Below is a small trained network, with its code and all its weights. Each question gives an input and a class and asks what happens when units are switched off, that is, made to give their printed mean instead of their output.

import numpy as np


def w(rows, s, z=0):
    codes = np.array(rows[::2]) - 128.0
    scale = np.full(codes.shape[1], s)
    scale[-1] = z or s
    return codes * scale


def norm(h):
    return h / np.sqrt((h * h).mean(-1, keepdims=True) + 1e-5)


def f(y):
    return y / 2 * (1 + np.tanh(0.7978845608 * (y + 0.044715 * y**3)))


def log_softmax(a):
    a = a - a.max(-1, keepdims=True)
    return a - np.log(np.exp(a).sum(-1, keepdims=True))


def net(x, mask):
    res = np.array(x, float).reshape(1, 2) / 4 @ E
    u = 0
    for l in range(3):
        y = f(norm(res) @ A[l][:, :-1].T + A[l][:, -1])
        res = res + np.where(mask[u : u + 5], y, B[l][:, -1]) @ B[l][:, :-1]
        u += 5
    return log_softmax(norm(res)[-1] @ U[:, :-1].T + U[:, -1])


A, B = {}, {}
E = w([
[195,128,222,33,2],'x0',
[38,157,123,11,181],'x1',
],0.0073)
A[0] = w([
[134,186,176,52,144,106],'0.n1',
[87,125,120,85,121,80],'0.n2',
[108,141,80,173,254,2],'0.n3',
[143,172,148,135,81,183],'0.n4',
[177,99,122,237,140,28],'0.n5',
],0.012,0.0027)
B[0] = w([
[122,92,170,209,130,196],'0.n1',
[109,111,161,139,176,157],'0.n2',
[20,219,113,2,124,255],'0.n3',
[138,191,134,181,140,164],'0.n4',
[247,23,136,219,164,225],'0.n5',
],0.0097,0.0085)
A[1] = w([
[117,245,182,120,144,145],'1.n1',
[99,112,16,135,187,71],'1.n2',
[125,114,128,191,162,212],'1.n3',
[197,129,161,165,114,250],'1.n4',
[92,65,167,72,111,111],'1.n5',
],0.012,0.0025)
B[1] = w([
[254,131,102,211,159,205],'1.n1',
[110,121,140,56,46,199],'1.n2',
[141,78,102,19,131,200],'1.n3',
[92,217,173,184,83,254],'1.n4',
[99,89,69,103,145,167],'1.n5',
],0.01,0.0072)
A[2] = w([
[72,141,123,86,162,176],'2.n1',
[98,136,122,75,88,77],'2.n2',
[126,105,184,93,9,104],'2.n3',
[160,76,148,198,101,3],'2.n4',
[105,242,169,130,81,118],'2.n5',
],0.012,0.0061)
B[2] = w([
[183,77,191,163,111,253],'2.n1',
[225,78,51,203,170,155],'2.n2',
[79,161,65,149,92,182],'2.n3',
[181,150,51,199,168,180],'2.n4',
[1,206,128,98,61,242],'2.n5',
],0.0092,0.0062)
U = w([
[74,255,176,198,9,180],'0',
[233,98,120,239,100,200],'1',
[99,4,249,128,189,129],'2',
[166,166,189,113,132,1],'3',
[57,243,102,13,164,165],'4',
[164,25,36,48,97,93],'5',
],0.016,0.007)

Each question gives the input, the list of numbers given to net, and the class t.
The units are the neurons (one row each of A and B). Each row of codes is followed by its name. A weight is (code - 128) times the scale printed after its matrix; where a second scale follows, it is the last column's (A, B and U).
mask holds one flag per neuron, layer by layer. A switched-off neuron (its flag False) gives its mean, the last column of its row in B, instead of its output. The means were averaged over made-up inputs and are rounded, as every weight is.
A unit's drop is (log p(t) with every unit on - log p(t) with that unit switched off) / (log p(t) with every unit on - log p(t) with every unit switched off).
unit that matters most: the unit with the biggest drop
k most important neurons: the k neurons with the biggest drops, biggest first
k most important neurons of layer l: the k neurons of layer l with the biggest drops, biggest first
drop of u: that unit's drop, to one decimal
input [-1,4], class 2: unit that matters most -> 1.n4
input [5,6], class 2: 3 most important neurons -> [0.n2; 1.n5; 1.n4]
input [-6,-3], class 5: 2 most important neurons -> [0.n5; 1.n4]
input [-1,2], class 4: 3 most important neurons of layer 0 -> [0.n3; 0.n5; 0.n4]
input [-7,-3], class 5: 3 most important neurons -> [0.n5; 1.n4; 1.n2]
input [6,7], class 2: 3 most important neurons -> [0.n2; 1.n4; 1.n5]
input [-8,-4], class 5: 2 most important neurons -> [0.n5; 1.n2]
input [-4,-1], class 5: 3 most important neurons -> [1.n4; 0.n5; 0.n4]
input [-8,-2], class 5: 3 most important neurons of layer 2 -> [2.n2; 2.n1; 2.n5]
input [-8,-7], class 5: 2 most important neurons -> [0.n3; 1.n3]
input [-3,-3], class 5: 3 most important neurons -> [0.n3; 0.n5; 1.n3]
input [-7,-7], class 5: 2 most important neurons of layer 0 -> [0.n3; 0.n1]
input [-3,-2], class 5: 2 most important neurons of layer 1 -> [1.n4; 1.n2]
input [-1,-3], class 1: unit that matters most -> 0.n5
input [-7,-6], class 5: drop of 0.n3 -> 0.5
input [6,8], class 2: drop of 1.n5 -> 0.3
input [-1,0], class 4: drop of 0.n3 -> 0.9
